Below are the code and all the weights of a small trained network. Each question names an input and a class and asks about switching units off, where a switched-off unit gives its printed mean instead of its output.

import numpy as np


def w(rows, s, z=0):
    codes = np.array(rows[::2]) - 128.0
    scale = np.full(codes.shape[1], s)
    scale[-1] = z or s
    return codes * scale


def f(y):
    return y / 2 * (1 + np.tanh(0.7978845608 * (y + 0.044715 * y**3)))


def log_softmax(a):
    a = a - a.max(-1, keepdims=True)
    return a - np.log(np.exp(a).sum(-1, keepdims=True))


def net(x, mask):
    res = np.array(x, float).reshape(1, 8) / 4 @ E
    y = f(res @ A[0][:, :-1].T + A[0][:, -1])
    res = res + np.where(mask, y, B[0][:, -1]) @ B[0][:, :-1]
    return log_softmax(res[-1] @ U[:, :-1].T + U[:, -1])


A, B = {}, {}
E = w([
[128,129,129,126,124,127,128,126,128,124,125,131],'x0',
[127,129,128,120,126,128,127,130,130,127,124,129],'x1',
[134,128,10,135,113,106,88,100,57,108,119,95],'x2',
[102,133,167,49,3,98,207,153,66,25,61,86],'x3',
[109,55,210,94,26,105,11,158,8,213,67,91],'x4',
[127,118,131,126,175,143,102,196,167,97,133,18],'x5',
[129,131,127,127,129,130,126,127,127,127,129,127],'x6',
[126,124,129,131,127,128,129,127,129,127,127,129],'x7',
],0.0039)
A[0] = w([
[116,117,234,135,126,136,172,143,185,126,136,155,111],'n0',
[128,135,86,131,147,131,189,121,171,96,135,141,29],'n1',
[123,128,144,114,79,119,193,137,105,79,116,99,23],'n2',
[119,108,118,133,91,116,170,82,94,139,141,239,19],'n3',
[114,112,5,137,108,121,123,123,93,114,132,105,39],'n4',
[118,104,132,132,150,128,130,164,162,100,153,1,44],'n5',
[119,121,204,125,132,130,151,145,160,142,132,142,2],'n6',
],0.011,0.004)
B[0] = w([
[139,131,43,104,117,110,132,100,90,71,148,104,253],'n0',
[101,54,217,112,62,108,35,158,53,181,147,116,225],'n1',
[124,92,90,155,202,145,67,123,184,217,188,173,207],'n2',
[170,254,187,149,152,159,117,197,176,125,41,90,174],'n3',
[154,143,34,98,127,120,121,90,78,72,119,86,204],'n4',
[157,228,185,149,130,155,145,135,152,146,30,137,243],'n5',
[191,196,23,137,148,118,4,110,47,122,96,76,112],'n6',
],0.018,0.002)
U = w([
[108,64,212,100,34,103,28,161,20,194,104,86,44],'0',
[168,157,25,102,145,111,112,77,83,53,123,85,7],'1',
[159,202,178,153,150,163,165,167,190,116,53,123,16],'2',
[135,102,74,191,254,155,73,99,220,218,200,194,61],'3',
[112,108,136,110,115,121,182,124,147,95,155,145,255],'4',
[110,106,132,115,117,125,183,119,145,104,140,141,247],'5',
[115,114,132,117,119,122,181,125,149,101,149,151,217],'6',
[109,104,137,120,118,122,191,115,144,97,148,143,201],'7',
],0.0088,0.0069)

Each question gives the input, the list of numbers given to net, and the class t.
The units are the neurons (one row each of A and B). Each row of codes is followed by its name. A weight is (code - 128) times the scale printed after its matrix; where a second scale follows, it is the last column's (A, B and U).
mask holds one flag per neuron, in row order. A switched-off neuron (its flag False) gives its mean, the last column of its row in B, instead of its output. The means were averaged over made-up inputs and are rounded, as every weight is.
A unit's drop is (log p(t) with every unit on - log p(t) with that unit switched off) / (log p(t) with every unit on - log p(t) with every unit switched off).
The circuit of an input: a set's keep is (log p(t) with only the set's units on - log p(t) with every unit switched off) / (log p(t) with every unit on - log p(t) with every unit switched off). Starting from all 7 units, units are removed one at a time, each time the one whose removal leaves the highest keep (on an exact tie, the one counted first), for as long as the keep stays at least 0.8.
circuit, biggest first: the units of the circuit, biggest drop first
top k neurons: the k neurons with the biggest drops, biggest first
drop of u: that unit's drop, to one decimal
input [-2,-1,-8,-4,0,-7,1,3], class 1: top 2 neurons : [n0 n6]
input [2,-5,8,-3,6,5,-7,8], class 1: circuit, biggest first : [n4]
input [6,-3,-8,7,7,-8,-4,2], class 1: top 3 neurons : [n0 n6 n1]
input [-8,-4,2,-1,6,8,5,4], class 2: top 2 neurons : [n5 n1]
input [-2,1,8,2,4,0,6,-4], class 1: top 2 neurons : [n4 n1]
input [-7,-8,2,5,5,-8,-4,-6], class 2: top 2 neurons : [n3 n1]
input [-7,8,8,-5,3,4,7,-5], class 1: top 2 neurons : [n4 n1]
input [-3,1,-4,-5,-6,3,1,-1], class 0: top 2 neurons : [n1 n2]
input [5,5,7,-6,0,6,0,0], class 1: top 2 neurons : [n4 n2]
input [-1,0,2,-4,5,2,-1,7], class 7: top 4 neurons : [n1 n2 n6 n3]
input [-1,-4,0,3,1,6,5,1], class 2: top 2 neurons : [n5 n1]
input [-5,-6,6,-2,0,7,-1,-2], class 2: top 2 neurons : [n5 n0]
input [3,2,-5,-3,3,-1,-5,2], class 1: drop of n1 : 0.4
input [2,-5,-8,0,-5,-1,1,4], class 1: circuit, biggest first : [n0]
input [0,-7,2,-6,-6,8,7,-7], class 2: drop of n2 : 0.1
input [2,2,7,2,5,-5,0,4], class 1: drop of n0 : -0.2
